Each row comes from the steps of one path. Every step used is in the known rows, and no mark comes twice. Write the path behind each row, first mark first.
Each row is shifted at random along 3 fixed directions that mean nothing.
Known rows:
nisuk -> vare -> laruv -> tovu: 204; 1; -101; -214; 132; -56; 275; -103; -70; -51; -6; -361; -200; 143; 44; -167; -45; -319; 95; -151; -89; 144; -30; -155; -116; 76; -242; 65; -148; -1; 181; 34; 0; -64; -123; 221; 46; 0; 306; 325; -129
feteb -> kilu -> nisuk -> vare -> laruv -> zipus -> seson -> tunus -> tovu: 136; 79; 108; -112; -110; -118; -4; -31; 182; -82; 67; -169; -14; -15; -94; 92; -219; -118; -117; -168; -73; 24; -41; -4; -51; -52; 34; -104; -136; 80; 53; -76; 16; 57; 32; -110; -80; 224; -87; 111; -60
laruv -> zipus -> nisuk -> tunus -> tovu -> seson -> feteb -> kilu -> vare: -52; -68; -43; -179; -176; -224; 184; 35; 135; 108; -239; -203; -6; -27; 127; 84; 73; -37; 98; 128; 34; -115; -48; 37; -42; -142; 22; -146; -198; 189; 129; 24; 101; -118; -59; 223; -142; -12; 27; -98; 57
tovu -> feteb -> laruv -> vare: 19; 9; -134; -36; 63; -26; 354; 65; -88; 177; -149; -209; -146; 45; 155; -194; 99; -243; 25; 9; 33; 144; 4; -102; -73; 23; -1; 8; -169; 58; 227; 51; 71; -68; -137; 310; -24; -285; 52; 130; 86
zipus -> tunus -> tovu -> kilu -> vare: -97; -80; -76; -270; -31; -135; 298; 129; 168; 183; -158; -435; -88; -12; 176; -156; 150; -162; -22; 92; 40; 36; -94; -125; 49; 162; 24; -93; -277; 120; 124; 69; 28; -139; -141; 240; -29; -192; 100; -29; 16
feteb -> tovu -> tunus -> nisuk -> vare -> laruv -> zipus: 150; 95; 171; 404; 117; 293; -267; -6; -65; 1; 433; 245; -39; -163; -351; 50; -160; 135; -198; 73; -82; -207; -65; 49; -10; 128; -22; -3; 64; -67; -456; -134; -63; 203; 172; -287; 363; 70; -337; -90; 64
kilu -> feteb -> laruv -> zipus: 127; -32; -95; 128; -147; 115; 175; -8; -174; 187; 39; 2; -54; -19; 217; -193; 195; -59; -58; 7; -246; 155; 41; -82; 38; 151; -8; 141; -173; -12; -3; 76; -60; 24; -149; 108; 159; -148; 13; -67; 162
vare -> laruv -> feteb -> tovu -> zipus -> nisuk -> tunus -> seson: 3; 34; 86; 118; 42; 68; -89; 8; 28; -13; 204; 174; -9; -102; -20; 83; -62; 35; -133; -51; 50; -24; -84; -29; 43; 61; 141; -39; 75; -27; -100; -38; 2; 108; 68; -108; 73; -35; -150; -94; -149
tunus -> nisuk -> kilu -> vare -> laruv: 26; -49; -38; 30; 202; 15; -63; -9; -152; 66; -2; -38; 8; -4; -179; -54; -17; -20; 127; -154; -77; -55; -32; -134; 65; 179; -144; 187; 31; -103; -81; 109; -136; -33; -25; -10; 152; 103; 270; -54; 36
zipus -> seson -> feteb -> laruv -> tovu: 342; 120; 45; 246; 11; 112; -91; -11; -52; -44; 247; 177; -65; -36; 54; -12; -47; 0; -227; -186; -145; 124; -44; -49; -78; 107; -8; 44; -83; -14; -26; -93; 8; 100; -17; -97; 250; -83; -126; 36; -20
tovu -> tunus -> seson -> feteb -> kilu -> vare -> laruv -> zipus -> nisuk: -142; -224; -49; -28; -146; -82; 73; 36; -96; 84; -208; 37; -45; 41; -104; 101; -178; 238; 250; -74; 18; 27; 74; 47; -116; 8; 64; 5; 89; 100; -162; 26; 95; -29; 62; 81; -127; 25; 21; -25; 65
laruv -> zipus -> seson -> tunus -> nisuk -> tovu -> kilu -> feteb: -149; 36; 28; 129; 98; 112; -93; 21; 9; 105; 189; 33; 34; -84; 125; -80; 252; 87; -280; -26; -60; 137; -10; -28; 208; 84; 102; 68; -111; -112; -198; 38; -192; 64; -65; -248; 133; -180; -17; -134; -67
feteb -> kilu -> vare -> laruv -> zipus -> seson: -157; -83; -77; -91; -359; -112; 12; 4; -75; 172; -218; 22; -7; 84; -50; -12; -135; 134; 293; -21; -45; 55; 184; 5; -119; 58; -107; 50; 156; 34; -83; 38; 83; -67; 68; 125; -173; 3; 82; -107; 10
tovu -> tunus -> seson -> feteb -> kilu -> nisuk -> vare: -105; -35; -101; -114; -17; -50; 43; -25; -110; -114; -255; -107; 103; 109; -20; 6; 0; -129; 211; 63; -124; 37; 76; 57; 53; -70; -26; 79; 136; -1; 256; 101; -26; -89; -84; 195; -243; 19; 160; 25; 60
nisuk -> vare -> laruv -> feteb -> tovu -> seson -> tunus: -17; 118; 74; 166; 102; 118; -242; -95; 70; -191; 229; 383; 23; -1; -175; 13; -282; 8; -90; 1; 131; -194; 72; 71; -50; -87; -27; -41; 143; -68; -119; -114; -67; 94; 106; -213; 125; -68; -25; 98; 16
tunus -> tovu -> zipus -> feteb -> kilu -> vare -> laruv: 51; -123; 24; -147; -75; -211; 97; 40; 206; 97; -162; -145; -43; -22; -148; -9; -248; 167; 170; 256; 64; -295; -25; -34; -160; -98; -55; -191; -36; 192; -7; -44; 48; -42; 142; -3; -67; 218; -40; -7; 81
seson -> feteb -> tovu -> tunus -> nisuk: -63; -130; 91; 7; 121; 26; 47; 41; 113; -85; 28; -70; -21; -39; 193; -27; -11; 108; -229; -152; 64; 81; -96; -53; 5; 27; 38; -45; -95; 25; -45; -84; 5; 32; -23; -7; -64; 5; -341; -26; -77
seson -> feteb -> kilu -> vare -> laruv -> zipus -> tunus: -18; -32; -169; -65; -173; 28; 73; 63; -260; 232; -37; -14; -32; 127; 108; -73; 177; -62; 183; -276; -146; 34; 114; -81; 23; 308; -109; 305; -29; -96; -8; 128; 51; -24; -116; 87; 162; -96; 183; 0; 59
zipus -> feteb -> laruv -> tovu -> seson -> tunus: -10; 104; 31; 68; -13; 43; -47; -64; 90; -94; 113; 249; -30; 14; -19; -55; -210; -1; -115; -68; 138; 39; 60; -12; -85; -19; 6; -71; 23; -5; -78; -90; 0; 70; 16; -138; 68; -126; 53; 164; -10
nisuk -> tunus -> tovu -> feteb -> kilu: -42; 114; -108; -29; 116; 6; 225; 37; -82; 57; 9; -117; 6; -5; 507; -200; 366; -171; -139; 42; -117; 269; -63; -63; 127; 153; 97; 178; -123; -76; 249; 60; -56; -16; -224; 314; 120; -128; 19; 77; -104
feteb -> laruv -> tovu -> kilu: -50; 96; 5; 230; 24; 199; -118; 77; -111; -161; -52; 360; 17; 16; -266; -33; -197; 174; 144; 231; 261; 119; 176; 112; -132; -30; 75; -35; 424; -11; -10; -85; 31; 25; 162; 21; 82; 78; -191; 20; 108
nisuk -> tunus -> seson -> feteb -> laruv: 108; -154; -110; -216; -20; -166; 195; -57; 16; -36; -197; -105; 20; 106; 331; -44; 109; -145; 98; -169; -28; -37; -10; -78; -68; -177; -81; -38; -138; 88; 365; 27; 47; -99; -113; 254; -242; -11; 138; 126; 37
nisuk -> kilu -> vare -> laruv -> zipus: 32; -78; -17; 9; -51; 28; 49; -48; -64; 102; 25; -87; -100; -15; -125; -58; -70; 10; 128; 165; -14; -85; 0; -30; -45; 20; -145; -38; -46; 23; -192; 10; 33; -9; 54; 21; 105; 47; 187; -20; 96
zipus -> seson -> feteb -> kilu: 118; 43; -90; -67; -54; -181; 66; -18; 14; 48; 114; -161; -48; 5; 623; -113; 462; 16; -276; 51; -315; 241; -145; -53; 65; 72; -12; 146; -312; -15; 81; -19; 3; -45; -201; 164; 101; -377; 125; 79; -145
vare -> laruv -> tovu -> seson -> feteb -> kilu -> nisuk -> tunus: -2; 169; 2; 224; 139; 75; -151; -92; -202; -39; 126; 199; 48; -59; -29; -48; 327; -23; -54; -82; -104; -19; 12; -15; 161; 99; -75; 282; 27; -113; -2; 26; -137; 53; -95; -135; 352; -12; 78; 20; -63
nisuk -> kilu -> tunus -> tovu -> zipus -> feteb: -53; -4; -26; -58; -86; 69; 40; 66; 3; 291; 45; -12; 18; 15; 190; -157; 159; -38; -90; 63; 88; 87; -41; -33; 122; 245; 235; 31; -40; -59; -68; 127; -3; 35; -66; -19; 13; -22; -125; -20; -75
vare -> laruv -> feteb -> tovu -> kilu: -62; -56; -32; -48; 85; 5; 131; 15; 152; -35; 20; -47; -147; 3; 66; -149; 96; 67; -34; 389; 111; -38; 3; 61; -80; -101; -9; -105; -34; 67; 78; -96; 35; -62; 55; 158; 55; -105; -127; 116; -45
seson -> feteb -> kilu -> nisuk -> vare -> laruv -> tovu -> zipus -> tunus: 45; 3; -18; -229; -184; -112; 98; 15; 166; 137; -48; -140; -105; 92; 13; 2; -93; 94; 85; 184; 83; -204; 41; 3; -151; 0; -93; -88; -55; 113; -6; -47; 193; -35; 88; -77; -49; -48; -72; 98; -22
nisuk -> tunus -> seson -> feteb -> kilu: 162; 50; 61; -21; -23; -191; -22; -17; 211; -164; 143; -52; 6; -88; 387; 86; 195; 127; -267; 284; -85; 16; -189; 51; -2; -243; 55; -179; -169; 97; 57; -160; 88; 20; 10; -15; -4; -158; -37; 13; -115
nisuk -> tunus -> seson -> feteb: -194; -166; -106; -70; 71; -8; -135; -28; -285; -260; -227; 175; 189; 220; 220; 43; 1; -89; 275; -329; 268; 168; 125; 7; 66; -123; 35; 76; 330; -127; 276; 81; 15; -40; -52; 94; -254; 103; 313; 43; -11
nisuk -> kilu -> tunus -> tovu -> seson -> feteb: -156; -71; -25; -25; 151; 25; -122; -50; -99; -153; -155; 157; 109; 122; 169; -15; 69; -53; 44; -176; 280; -42; 48; 39; 50; -91; 141; -24; 133; -73; 83; 70; -3; -14; -50; -64; -135; 79; 177; 162; 18
seson -> tunus -> tovu -> feteb -> laruv -> zipus -> nisuk -> kilu: -30; 33; 9; 7; 21; 86; -75; -67; -27; 62; 30; 173; 35; 11; -152; 136; -113; 27; 131; 15; 126; 76; 51; 135; 23; -77; 103; -6; 168; -84; -104; 49; 40; -23; 73; 50; -105; 90; 38; -57; -43
feteb -> kilu -> tunus -> nisuk: -43; -48; 2; 13; -195; 3; -27; 110; -166; -159; -290; 102; 186; 35; -25; 73; -47; 148; 171; -202; -14; 236; 129; 28; 14; 2; 47; 151; 266; -39; 124; 76; -8; -15; 9; -19; -208; 195; -160; -156; 123
seson -> feteb -> tovu -> tunus -> nisuk -> vare -> laruv -> zipus: -11; -20; -32; 220; 125; 265; -129; -25; -360; 7; 128; 162; -5; 49; -180; -21; -10; -92; 81; -241; -59; -31; 67; 0; 11; 186; -80; 236; 116; -149; -155; 54; -69; 93; -5; 8; 207; 178; -39; 47; 89
tovu -> zipus -> tunus -> seson -> feteb -> kilu -> nisuk -> vare -> laruv: -40; -103; -49; -172; 14; -127; -19; -39; -28; -57; -230; -61; 39; 130; -267; 57; -212; 61; 351; 64; 21; -262; 103; 15; -121; -123; -146; 0; 187; 47; 115; 31; 22; -59; 118; -28; -193; 236; 173; 126; 80
kilu -> feteb -> tovu -> seson -> tunus -> nisuk -> vare: 130; 141; 101; -11; 191; 32; -13; -43; 203; -24; 300; -189; 14; -89; 8; 38; 88; -200; -341; -71; -147; -9; -180; -33; 109; 1; -29; -51; -258; -59; -27; -43; -147; 24; -93; -86; 9; -220; -111; -29; -116
tovu -> tunus -> nisuk -> kilu: -74; 12; 15; -162; 209; -10; 113; -79; 119; 62; 89; -247; -94; -31; 230; -67; 185; -87; -210; 42; 40; 154; -167; -78; 133; 30; -11; -15; -159; -71; -112; 46; 10; -52; -101; 106; -72; -96; 100; 28; -233
tovu -> seson -> tunus -> nisuk -> kilu: -201; -80; -179; -601; 76; -232; 429; -165; 65; 33; -313; -528; -115; 195; 386; -114; 252; -391; 131; -129; 109; 338; -35; -123; 33; -125; -184; 42; -229; -51; 331; 181; 58; -249; -255; 465; -431; -31; 539; 270; -234
seson -> feteb -> tovu -> kilu -> vare: -52; -62; 8; 133; 12; 65; -140; 127; 16; -28; -23; 131; 87; -72; -77; -15; 19; 125; 36; 248; 88; -103; 2; 70; 32; 40; 45; -57; 82; 27; -15; -23; -37; -59; 61; 39; 121; -121; -115; -229; 158

Write each row's path:
-17; -41; -76; -369; -71; -149; 215; -52; 5; 47; -142; -364; -64; 136; 147; -50; -62; -399; 61; -433; 8; 184; -3; -139; 0; 91; -36; 49; -214; 5; 223; 124; 24; -72; -159; 214; -178; 211; 269; 197; -113  nisuk -> kilu -> vare -> laruv -> zipus -> seson -> tunus -> tovu
112; 52; 146; -93; -145; -127; 96; -17; 279; -10; 12; -180; 11; -90; -30; 72; -25; -41; -75; 109; 76; -43; -71; 61; 18; -183; 111; -234; -105; 145; 127; -101; 49; 35; 45; -70; -97; 248; -299; -35; -92  laruv -> zipus -> feteb -> kilu -> nisuk -> tunus -> tovu
89; 7; 12; -176; -138; -195; 84; -78; 220; 18; -34; -337; -19; -6; 12; 50; 86; -34; -7; 323; -232; -77; -71; 90; -6; -208; -122; -145; -201; 124; 87; -54; 37; -97; -15; 63; -204; -173; 64; -6; -15  laruv -> zipus -> seson -> feteb -> kilu -> nisuk -> vare
63; 37; 4; -12; 50; 81; -91; -52; -138; -64; 58; 33; 77; 7; 84; 11; 86; -139; 5; -332; -137; -36; 12; -5; 93; -24; -129; 209; 56; -159; 89; 83; -155; 38; -45; -39; -38; 172; -46; 26; -48  vare -> laruv -> feteb -> kilu -> tunus -> nisuk -> tovu
-176; -26; -20; 8; 20; 32; 11; 48; -135; 18; -38; 40; 27; -37; -95; 65; 29; -55; 99; -166; 75; 109; -7; -60; 72; 124; 86; 45; 130; -41; -46; 74; -9; 13; -11; 62; -18; -4; 119; -75; -79  tovu -> kilu -> vare -> laruv -> zipus -> nisuk -> tunus -> seson
-86; 37; 51; 180; 116; 121; -108; 94; 13; 0; 20; 148; 59; -21; -301; 45; -93; 226; -11; 62; 117; 15; 105; 33; 56; 3; 140; -34; 191; -34; -135; -2; -92; 63; 101; -313; 75; 70; -124; -171; 18  zipus -> tunus -> nisuk -> vare -> laruv -> tovu -> kilu -> feteb
-17; 142; 22; 178; -63; 56; -195; 11; -74; -75; 72; 314; 97; -28; 142; 120; 135; 152; -80; 43; -1; -1; 35; 134; -17; -92; 64; 69; 147; -78; -26; -63; 17; 67; 33; -57; 49; 3; -169; -21; 16  laruv -> zipus -> tunus -> nisuk -> tovu -> seson -> feteb -> kilu
-37; 13; -15; -2; -122; 90; 36; 99; -67; 13; -8; 16; 6; -17; -149; 58; -12; -50; 39; -90; -116; 74; 36; -32; -3; 196; 68; 46; 94; -42; 37; 46; 49; 41; 23; -6; -13; 22; -20; -35; 2  feteb -> tovu -> kilu -> nisuk -> vare -> laruv -> zipus -> tunus -> seson
-99; 29; 68; 56; -76; 40; -161; -94; 120; -132; 57; 349; 56; -9; -125; 77; -219; 143; 7; 104; 186; -79; 119; 138; -58; -174; 48; -112; 148; -16; -143; -71; -3; 19; 121; -174; -42; -63; -33; -5; 16  laruv -> zipus -> nisuk -> kilu -> feteb -> tovu -> seson -> tunus
147; -57; 141; 89; -32; -180; 35; -11; 291; -159; 21; -126; -95; -170; 17; 38; -19; 349; -280; 384; -228; -70; -156; 12; -59; -171; 21; -211; -254; 233; -79; -190; 70; 62; 86; -282; 94; -4; -82; 39; 31  vare -> laruv -> tovu -> tunus -> seson -> feteb -> kilu -> nisuk
-85; -75; -114; -56; -57; -62; 28; 70; -117; 7; -186; -32; 83; 12; 256; -16; 86; -91; 70; -41; -97; -16; -17; -34; 69; 56; 7; 83; -31; 17; 155; 115; -12; -68; -121; 237; -40; -34; 141; -118; 84  nisuk -> tovu -> tunus -> seson -> feteb -> kilu -> vare
22; -5; 47; -112; -34; -41; 23; -3; 207; -40; 7; -216; 2; -26; -192; 98; 38; -43; 3; 299; -74; -158; -48; 120; -1; -156; -37; -191; -84; 88; 72; -61; 47; -61; 62; -17; -152; -89; -60; -10; 19  laruv -> zipus -> tunus -> seson -> feteb -> tovu -> kilu -> nisuk -> vare
106; 111; -39; -57; 43; -95; 268; 42; 78; 248; 62; -324; -183; -73; 113; -66; 258; -255; -288; -143; -143; 99; -118; -127; -1; 4; -5; 2; -459; 74; 76; 31; -5; -20; -156; 75; 38; -292; -52; 87; -51  zipus -> seson -> tunus -> nisuk -> tovu -> kilu -> feteb -> laruv -> vare
-132; -78; -7; 22; 163; 37; -130; -47; -131; -207; -188; 174; 74; 148; -109; 74; -125; 8; 158; -239; 283; -107; 105; 45; -80; -152; -1; -40; 204; -33; 45; 15; 22; 5; 40; -128; -151; 172; 147; 182; 52  kilu -> tunus -> nisuk -> vare -> laruv -> tovu -> seson -> feteb
130; 107; 71; 181; 274; 117; -196; 4; -52; 20; 265; 19; 3; -65; -368; -43; -7; 15; -74; -72; -172; -189; -58; -58; 84; 231; -53; 157; 35; -106; -179; -11; -190; 88; 42; -276; 317; 22; 4; 65; 13  zipus -> tunus -> tovu -> kilu -> nisuk -> vare -> laruv
8; 56; 38; 146; -133; 117; -182; 93; -55; 125; -50; 213; 141; -80; -355; 194; -185; 75; 167; -2; 44; -90; 63; 63; 52; 50; 19; 10; 212; -47; -106; 75; 17; -17; 104; -38; -16; 147; -92; -419; 160  feteb -> laruv -> zipus -> tunus -> nisuk -> kilu -> vare
-47; -42; 54; 256; -37; 223; -181; 20; -195; 20; 24; 286; 21; -52; -412; 81; -261; 142; 179; 24; 76; -160; 109; 67; -57; 65; -41; 42; 252; -41; -274; 2; 13; 82; 178; -90; 149; 317; -156; -170; 165  feteb -> tovu -> tunus -> nisuk -> kilu -> vare -> laruv -> zipus
